Here is a tiny trained network, its code and every weight. The questions are about switching its units off for an input and a target symbol, where a switched-off unit gives its printed mean instead of its output.

import numpy as np


def w(rows, s, z=0):
    codes = np.array(rows[::2]) - 128.0
    scale = np.full(codes.shape[1], s)
    scale[-1] = z or s
    return codes * scale


def norm(h):
    return h / np.sqrt((h * h).mean(-1, keepdims=True) + 1e-5)


def f(y):
    return y / 2 * (1 + np.tanh(0.7978845608 * (y + 0.044715 * y**3)))


def softmax(a):
    e = np.exp(a - a.max(-1, keepdims=True))
    return e / e.sum(-1, keepdims=True)


def log_softmax(a):
    a = a - a.max(-1, keepdims=True)
    return a - np.log(np.exp(a).sum(-1, keepdims=True))


def net(x, mask):
    ids = ['ΓΔΞΠΨΩβεηθλστφ'.index(c) for c in x.split()]
    T = len(ids)
    res = E[ids] + P[:T]
    u = 0
    for l in range(2):
        r = norm(res)
        for j in range(2):
            rows = slice(3 * j, 3 * j + 3)
            q, k, v = (r @ M[l][rows].T for M in (Q, K, V))
            z = softmax(np.where(np.tri(T) > 0, q @ k.T / 3**0.5, -1e9)) @ v
            o = O[l][rows]
            res = res + np.where(mask[u + j], z, o[:, -1]) @ o[:, :-1]
        u += 2
        y = f(norm(res) @ A[l][:, :-1].T + A[l][:, -1])
        res = res + np.where(mask[u : u + 4], y, B[l][:, -1]) @ B[l][:, :-1]
        u += 4
    return log_softmax(norm(res)[-1] @ U[:, :-1].T + U[:, -1])


Q, K, V, O, A, B = {}, {}, {}, {}, {}, {}
E = w([
[228,75,144,49,158,185,139,25,72,149],'Γ',
[164,192,102,103,102,124,137,80,144,70],'Δ',
[83,167,85,184,76,108,110,225,158,179],'Ξ',
[176,215,239,183,118,3,75,120,161,2],'Π',
[153,189,104,124,104,84,118,120,160,50],'Ψ',
[102,166,134,88,19,116,60,151,132,113],'Ω',
[156,164,137,99,143,90,58,145,96,148],'β',
[131,187,95,56,153,154,157,163,109,139],'ε',
[242,67,180,198,205,68,103,93,91,96],'η',
[231,107,167,237,96,145,144,189,111,133],'θ',
[152,119,20,89,95,141,107,167,116,125],'λ',
[130,138,76,161,57,125,115,70,149,95],'σ',
[101,200,114,140,80,146,153,67,179,118],'τ',
[68,185,103,89,202,122,102,124,160,241],'φ',
],0.0036)
P = w([
[200,253,135,158,143,77,105,95,112,133],'0',
[127,169,106,160,150,124,112,120,100,92],'1',
[121,150,122,131,108,121,150,91,66,138],'2',
[187,182,128,141,101,86,135,110,132,162],'3',
[125,151,110,148,143,129,116,124,124,94],'4',
[121,127,127,118,109,128,153,96,89,140],'5',
[175,157,129,127,98,94,135,119,155,153],'6',
[120,137,111,136,140,133,120,128,141,95],'7',
[116,109,129,109,109,134,156,103,106,141],'8',
[169,134,132,112,100,103,136,125,174,149],'9',
[114,119,115,121,137,137,125,129,158,94],'10',
[111,93,135,96,107,140,158,112,126,135],'11',
[159,106,139,98,106,112,138,137,187,143],'12',
[109,105,115,107,139,136,127,140,165,94],'13',
],0.0079)
Q[0] = w([
[82,113,216,172,157,82,177,217,71,200],'0.h0',
[233,141,156,91,36,44,143,124,193,211],'0.h0',
[128,135,2,81,181,175,19,143,168,99],'0.h0',
[47,99,105,115,146,170,170,101,79,36],'0.h1',
[204,117,137,111,25,135,159,127,159,139],'0.h1',
[55,97,187,189,147,177,158,188,17,73],'0.h1',
],0.0083)
K[0] = w([
[135,189,90,195,163,130,132,64,78,100],'0.h0',
[120,44,156,222,98,189,175,48,211,60],'0.h0',
[72,69,90,62,158,124,89,239,142,129],'0.h0',
[242,124,219,156,115,67,90,151,36,136],'0.h1',
[114,70,164,82,95,211,198,109,199,83],'0.h1',
[215,200,133,219,106,158,145,119,3,110],'0.h1',
],0.0069)
V[0] = w([
[163,170,63,115,155,181,250,218,117,125],'0.h0',
[169,102,55,83,67,166,154,94,132,48],'0.h0',
[118,188,124,85,254,58,219,100,113,126],'0.h0',
[169,120,62,147,74,241,230,155,169,95],'0.h1',
[93,170,254,199,162,193,217,83,199,139],'0.h1',
[114,227,95,63,177,188,125,130,141,211],'0.h1',
],0.0037)
O[0] = w([
[174,133,162,163,177,253,228,188,185,81,143],'0.h0',
[112,166,166,182,161,173,108,81,97,141,241],'0.h0',
[79,58,138,57,194,92,178,77,194,65,202],'0.h0',
[120,206,100,146,150,3,166,98,21,66,127],'0.h1',
[111,174,217,240,122,123,206,61,142,192,94],'0.h1',
[67,100,160,102,123,127,174,229,94,178,251],'0.h1',
],0.0041,0.0024)
A[0] = w([
[93,238,140,119,142,80,111,190,243,141,67],'0.n0',
[240,144,188,104,210,90,68,145,212,140,161],'0.n1',
[139,100,159,130,214,158,1,158,195,59,2],'0.n2',
[203,107,162,46,171,181,174,65,83,215,150],'0.n3',
],0.0039,0.0026)
B[0] = w([
[138,120,86,121,76,95,149,104,2,110,167],'0.n0',
[45,77,74,134,58,148,152,107,146,128,184],'0.n1',
[145,180,231,144,110,166,137,55,107,182,129],'0.n2',
[89,189,114,158,88,85,128,157,107,86,254],'0.n3',
],0.0054,0.0039)
Q[1] = w([
[161,57,197,183,159,139,148,189,129,152],'1.h0',
[120,134,111,97,62,56,75,101,98,182],'1.h0',
[144,94,140,181,205,168,96,46,109,88],'1.h0',
[69,91,143,193,125,101,118,74,173,3],'1.h1',
[144,119,154,80,81,68,160,157,69,184],'1.h1',
[134,170,68,75,113,167,149,135,114,87],'1.h1',
],0.0061)
K[1] = w([
[172,60,122,100,236,207,117,122,162,148],'1.h0',
[116,86,106,137,121,24,69,136,85,221],'1.h0',
[239,113,117,228,62,202,128,94,152,83],'1.h0',
[150,29,253,177,117,92,172,171,85,77],'1.h1',
[51,217,74,61,162,185,163,83,84,101],'1.h1',
[189,146,151,84,42,74,167,149,117,175],'1.h1',
],0.0055)
V[1] = w([
[63,106,114,39,164,103,127,160,119,144],'1.h0',
[138,165,126,140,191,147,143,152,104,184],'1.h0',
[167,16,188,188,115,200,95,140,144,130],'1.h0',
[189,142,18,197,83,139,102,99,152,169],'1.h1',
[127,252,110,14,149,120,113,102,148,133],'1.h1',
[140,128,195,152,91,91,52,216,147,23],'1.h1',
],0.0029)
O[1] = w([
[162,169,132,180,158,125,156,123,113,241,136],'1.h0',
[85,112,84,39,131,167,120,98,123,229,99],'1.h0',
[135,221,89,62,141,111,230,78,98,101,1],'1.h0',
[121,67,187,147,163,144,157,209,164,187,155],'1.h1',
[195,172,248,62,24,109,186,106,156,148,187],'1.h1',
[3,164,91,146,96,46,165,98,132,124,110],'1.h1',
],0.0027,0.0051)
A[1] = w([
[184,105,171,133,141,57,145,86,122,28,219],'1.n0',
[176,227,101,141,65,62,40,127,111,172,252],'1.n1',
[66,253,189,47,191,184,80,201,154,132,5],'1.n2',
[183,109,131,184,211,214,86,70,84,112,99],'1.n3',
],0.0041,0.00048)
B[1] = w([
[146,145,82,100,180,148,146,188,153,209,202],'1.n0',
[128,91,132,126,253,184,133,98,124,114,253],'1.n1',
[255,195,8,158,113,92,84,22,166,75,139],'1.n2',
[106,95,108,110,59,21,202,65,47,211,123],'1.n3',
],0.0039)
U = w([
[112,150,155,50,117,79,159,151,38,114,141],'Γ',
[120,188,104,104,113,57,95,94,164,184,251],'Δ',
[174,128,128,201,68,185,129,226,125,89,34],'Ξ',
[35,181,182,162,98,153,115,81,172,103,95],'Π',
[187,163,192,198,177,83,197,104,108,162,29],'Ψ',
[186,123,127,175,209,151,38,120,111,100,176],'Ω',
[143,89,168,50,70,163,57,100,152,118,83],'β',
[138,171,128,92,186,193,202,121,171,82,138],'ε',
[92,34,112,136,93,158,148,33,94,153,153],'η',
[58,96,31,187,172,105,161,136,87,110,174],'θ',
[185,188,56,141,55,103,126,77,113,94,34],'λ',
[109,85,155,129,157,42,104,125,180,155,211],'σ',
[85,109,171,123,99,168,156,168,136,252,108],'τ',
[124,77,97,37,189,138,124,196,192,142,199],'φ',
],0.011,0.0018)

Each question gives the input, a string of symbols that net reads in full, and the target symbol t.
The units are the heads (3 rows each of Q, K, V and O) and the neurons (one row each of A and B). Each row of codes is followed by its name. A weight is (code - 128) times the scale printed after its matrix; where a second scale follows, it is the last column's (O, A, B and U).
mask holds one flag per unit, layer by layer, with each layer's heads first. A switched-off unit (its flag False) gives its mean, the last column of its rows in O or B, instead of its output. The means were averaged over made-up inputs and are rounded, as every weight is.
A unit's drop is (log p(t) with every unit on - log p(t) with that unit switched off) / (log p(t) with every unit on - log p(t) with every unit switched off).
The circuit of an input: a set's keep is (log p(t) with only the set's units on - log p(t) with every unit switched off) / (log p(t) with every unit on - log p(t) with every unit switched off). Starting from all 12 units, units are removed one at a time, each time the one whose removal leaves the highest keep (on an exact tie, the one counted first), for as long as the keep stays at least 0.8.
units of the circuit, in order: the units of the circuit, biggest drop first
unit that matters most: the unit with the biggest drop
top k neurons: the k neurons with the biggest drops, biggest first
top k neurons in layer l: the k neurons of layer l with the biggest drops, biggest first
which heads matter: for each layer, one digit per head in row order, 1 if its drop is at least 0.15 and else 0, layers parted by /
input θ Γ Ξ Γ λ Ξ Γ Γ Ω τ ε, target ε: units of the circuit, in order => 0.h0
input η Π Ξ, target τ: which heads matter => 11 / 10
input Δ Γ ε, target λ: units of the circuit, in order => 1.n2, 0.n0, 0.n1
input Π σ Ψ θ Γ Ψ ε θ, target θ: which heads matter => 00 / 11
input τ σ Ξ ε Ω τ Γ Ψ, target Ω: which heads matter => 10 / 00
input Γ Γ Γ η τ Ψ Γ λ ε Γ, target φ: units of the circuit, in order => 0.h1, 0.n0
input Γ Ξ Γ Γ θ τ Γ φ φ Γ, target τ: which heads matter => 01 / 10
input Ξ τ τ Γ Γ Γ Γ θ Γ Ω, target Ξ: which heads matter => 10 / 00
input θ Ω Ξ, target τ: which heads matter => 00 / 10
input θ Γ ε Ψ, target Γ: units of the circuit, in order => 0.n0, 0.h1
input β τ σ Ψ σ, target β: which heads matter => 11 / 00
input Γ Γ Ψ τ σ Ω τ Ω φ, target Δ: units of the circuit, in order => 1.n2, 0.n1
input Ξ ε Ω θ λ, target λ: which heads matter => 10 / 10
input ε φ Ω ε Γ θ τ ε θ λ η, target η: which heads matter => 00 / 01
input Γ σ λ ε σ Γ Γ θ, target θ: top neuron => 0.n3
input θ Γ β τ Ψ Γ Ξ Ξ σ Γ, target Ω: units of the circuit, in order => 0.h0, 1.n1, 0.n3
input Γ τ Ψ β Γ Ξ Ξ Γ τ Γ Ω σ σ η, target η: units of the circuit, in order => 0.n1, 0.n2
input Γ Ψ β λ β φ Ψ φ Ξ θ Γ Ψ Ξ Γ, target Ξ: units of the circuit, in order => 0.h0, 0.n3
input θ Ξ Ξ λ Ξ β Γ η σ τ, target Ψ: units of the circuit, in order => 0.h1, 1.n1
input Γ σ λ Γ Γ λ Ξ Ω Γ σ, target Ω: unit that matters most => 0.h0
input ε Γ Ω Ω β, target β: top 3 neurons in layer 0 => 0.n3, 0.n1, 0.n2
input Γ Γ Π Γ Ξ τ σ, target Ψ: units of the circuit, in order => 0.h1, 1.n1
input τ Ξ β Γ φ τ φ Γ θ θ Γ, target θ: which heads matter => 00 / 01
input τ τ Ψ, target φ: units of the circuit, in order => 1.n0, 0.h0, 0.n3, 0.n0
input ε Γ Γ σ Γ Π σ, target Ω: units of the circuit, in order => 1.n1, 0.h0
input Γ Γ θ λ Ξ Γ θ ε Γ φ τ φ Γ Ω, target Ω: top 2 neurons => 0.n1, 1.n1
input ε Γ τ φ τ σ β Γ τ φ, target τ: top neuron => 0.n0
input η Γ Δ Ξ Δ Ξ Ω τ Γ σ τ, target Ω: units of the circuit, in order => 0.h0, 0.n1, 1.n1
